Here is a tiny trained network, its code and every weight. The questions are about switching its units off for an input and a class, where a switched-off unit gives its printed mean instead of its output.

import numpy as np


def w(rows, s, z=0):
    codes = np.array(rows[::2]) - 128.0
    scale = np.full(codes.shape[1], s)
    scale[-1] = z or s
    return codes * scale


def norm(h):
    return h / np.sqrt((h * h).mean(-1, keepdims=True) + 1e-5)


def f(y):
    return np.maximum(y, 0)


def log_softmax(a):
    a = a - a.max(-1, keepdims=True)
    return a - np.log(np.exp(a).sum(-1, keepdims=True))


def net(x, mask):
    res = np.array(x, float).reshape(1, 6) / 4 @ E
    u = 0
    for l in range(3):
        y = f(norm(res) @ A[l][:, :-1].T + A[l][:, -1])
        res = res + np.where(mask[u : u + 13], y, B[l][:, -1]) @ B[l][:, :-1]
        u += 13
    return log_softmax(norm(res)[-1] @ U[:, :-1].T + U[:, -1])


A, B = {}, {}
E = w([
[215,120,171,254],'x0',
[100,119,89,227],'x1',
[100,60,119,138],'x2',
[170,61,175,87],'x3',
[97,164,234,113],'x4',
[157,213,189,85],'x5',
],0.0055)
A[0] = w([
[166,115,102,87,112],'0.n0',
[152,6,163,241,17],'0.n1',
[107,71,89,93,9],'0.n2',
[206,168,75,151,157],'0.n3',
[204,128,162,208,202],'0.n4',
[97,119,76,139,194],'0.n5',
[111,180,202,104,22],'0.n6',
[120,114,104,55,118],'0.n7',
[223,208,153,127,139],'0.n8',
[66,201,33,196,5],'0.n9',
[126,180,161,74,117],'0.n10',
[91,218,185,130,67],'0.n11',
[96,192,221,77,47],'0.n12',
],0.016,0.0025)
B[0] = w([
[191,106,99,156,171],'0.n0',
[28,99,243,254,249],'0.n1',
[214,142,109,179,176],'0.n2',
[124,47,71,132,211],'0.n3',
[192,23,140,85,254],'0.n4',
[128,209,90,143,189],'0.n5',
[131,203,185,118,194],'0.n6',
[209,142,94,165,199],'0.n7',
[233,119,92,49,234],'0.n8',
[48,105,25,56,230],'0.n9',
[95,206,103,120,202],'0.n10',
[93,159,227,92,208],'0.n11',
[105,252,168,102,226],'0.n12',
],0.029,0.0086)
A[1] = w([
[73,94,103,58,5],'1.n0',
[73,124,105,130,20],'1.n1',
[62,108,123,108,17],'1.n2',
[113,135,113,127,67],'1.n3',
[78,117,104,114,74],'1.n4',
[89,124,113,127,32],'1.n5',
[57,153,179,128,96],'1.n6',
[165,148,102,142,173],'1.n7',
[4,112,87,109,75],'1.n8',
[238,187,76,192,253],'1.n9',
[122,125,129,113,67],'1.n10',
[25,154,54,184,8],'1.n11',
[38,143,119,98,154],'1.n12',
],0.016,0.0023)
B[1] = w([
[198,117,161,188,167],'1.n0',
[131,136,89,138,149],'1.n1',
[164,132,97,151,153],'1.n2',
[115,129,131,142,136],'1.n3',
[157,148,104,150,154],'1.n4',
[124,129,105,131,142],'1.n5',
[175,134,167,102,181],'1.n6',
[104,106,141,108,175],'1.n7',
[162,140,44,150,190],'1.n8',
[3,71,169,50,254],'1.n9',
[138,136,122,136,131],'1.n10',
[67,139,72,142,184],'1.n11',
[188,165,111,153,181],'1.n12',
],0.031,0.0095)
A[2] = w([
[158,100,101,108,1],'2.n0',
[123,120,121,104,78],'2.n1',
[126,147,134,127,27],'2.n2',
[225,98,69,201,167],'2.n3',
[132,137,111,142,62],'2.n4',
[128,144,134,152,64],'2.n5',
[118,167,132,115,6],'2.n6',
[91,127,92,150,70],'2.n7',
[1,126,132,35,169],'2.n8',
[137,139,106,146,40],'2.n9',
[134,131,128,130,59],'2.n10',
[96,172,37,162,88],'2.n11',
[149,209,52,141,27],'2.n12',
],0.019,0.0025)
B[2] = w([
[162,96,143,110,148],'2.n0',
[151,125,121,132,143],'2.n1',
[149,134,131,126,135],'2.n2',
[43,176,155,17,186],'2.n3',
[106,128,128,126,136],'2.n4',
[153,127,141,137,133],'2.n5',
[150,163,136,127,151],'2.n6',
[110,118,77,113,154],'2.n7',
[251,180,48,253,248],'2.n8',
[100,125,131,126,137],'2.n9',
[125,128,129,129,128],'2.n10',
[34,131,109,66,184],'2.n11',
[66,80,221,94,181],'2.n12',
],0.031,0.013)
U = w([
[6,122,57,112,228],'0',
[197,61,119,38,2],'1',
[159,252,201,77,189],'2',
[90,52,234,206,8],'3',
[188,160,64,192,191],'4',
],0.015,0.0018)

Each question gives the input, the list of numbers given to net, and the class t.
The units are the neurons (one row each of A and B). Each row of codes is followed by its name. A weight is (code - 128) times the scale printed after its matrix; where a second scale follows, it is the last column's (A, B and U).
mask holds one flag per neuron, layer by layer. A switched-off neuron (its flag False) gives its mean, the last column of its row in B, instead of its output. The means were averaged over made-up inputs and are rounded, as every weight is.
A unit's drop is (log p(t) with every unit on - log p(t) with that unit switched off) / (log p(t) with every unit on - log p(t) with every unit switched off).
The circuit of an input: a set's keep is (log p(t) with only the set's units on - log p(t) with every unit switched off) / (log p(t) with every unit on - log p(t) with every unit switched off). Starting from the 12 units with the biggest drops (on a tie, the unit counted first), units are removed one at a time, each time the one whose removal leaves the highest keep (on an exact tie, the one counted first), for as long as the keep stays at least 0.8.
units of the circuit, in order: the units of the circuit, biggest drop first
most important unit: the unit with the biggest drop
top k neurons: the k neurons with the biggest drops, biggest first
top k neurons in layer l: the k neurons of layer l with the biggest drops, biggest first
drop when u is switched off: that unit's drop, to one decimal
input [-2,-3,-3,8,-1,-7], class 4: top 2 neurons -> 1.n9, 2.n8
input [-7,1,-3,-6,7,-3], class 2: top 2 neurons -> 0.n11, 0.n12
input [-2,3,6,8,-1,-6], class 3: units of the circuit, in order -> 0.n1
input [1,4,-6,-4,4,-3], class 1: top 2 neurons -> 0.n1, 0.n4
input [-1,-7,5,-2,-2,5], class 4: top 4 neurons -> 2.n8, 1.n9, 0.n7, 2.n3
input [-7,-8,-6,6,0,0], class 4: top 3 neurons -> 1.n9, 2.n8, 0.n7
input [7,1,-4,-8,-4,-2], class 0: top 2 neurons -> 0.n9, 2.n3
input [-5,-4,-6,8,8,-8], class 4: top 3 neurons in layer 0 -> 0.n1, 0.n7, 0.n11
input [0,1,-7,-2,-5,1], class 1: top 2 neurons -> 0.n8, 0.n1
input [-8,-4,5,6,-5,-7], class 4: top 2 neurons -> 1.n9, 2.n8
input [8,-3,-1,-4,-2,-5], class 3: top 2 neurons -> 0.n1, 0.n4
input [6,-4,-2,-5,-7,-4], class 0: top 3 neurons -> 0.n1, 0.n9, 2.n3
input [1,-8,0,-4,-4,-1], class 4: top 3 neurons -> 1.n9, 2.n8, 0.n4
input [-4,-5,-1,0,-2,-1], class 4: units of the circuit, in order -> 2.n8
input [6,8,-7,1,-1,-7], class 0: top 3 neurons in layer 0 -> 0.n9, 0.n11, 0.n8
input [8,-1,-7,1,8,-4], class 1: top 2 neurons in layer 0 -> 0.n4, 0.n8
input [8,-6,-3,6,0,-5], class 3: drop when 0.n1 is switched off -> 0.4
input [8,-4,-6,0,-7,-7], class 3: drop when 0.n1 is switched off -> 0.4
input [7,-1,3,-3,-3,6], class 1: drop when 0.n8 is switched off -> 0.1
input [-6,-1,4,7,-6,5], class 4: most important unit -> 1.n9
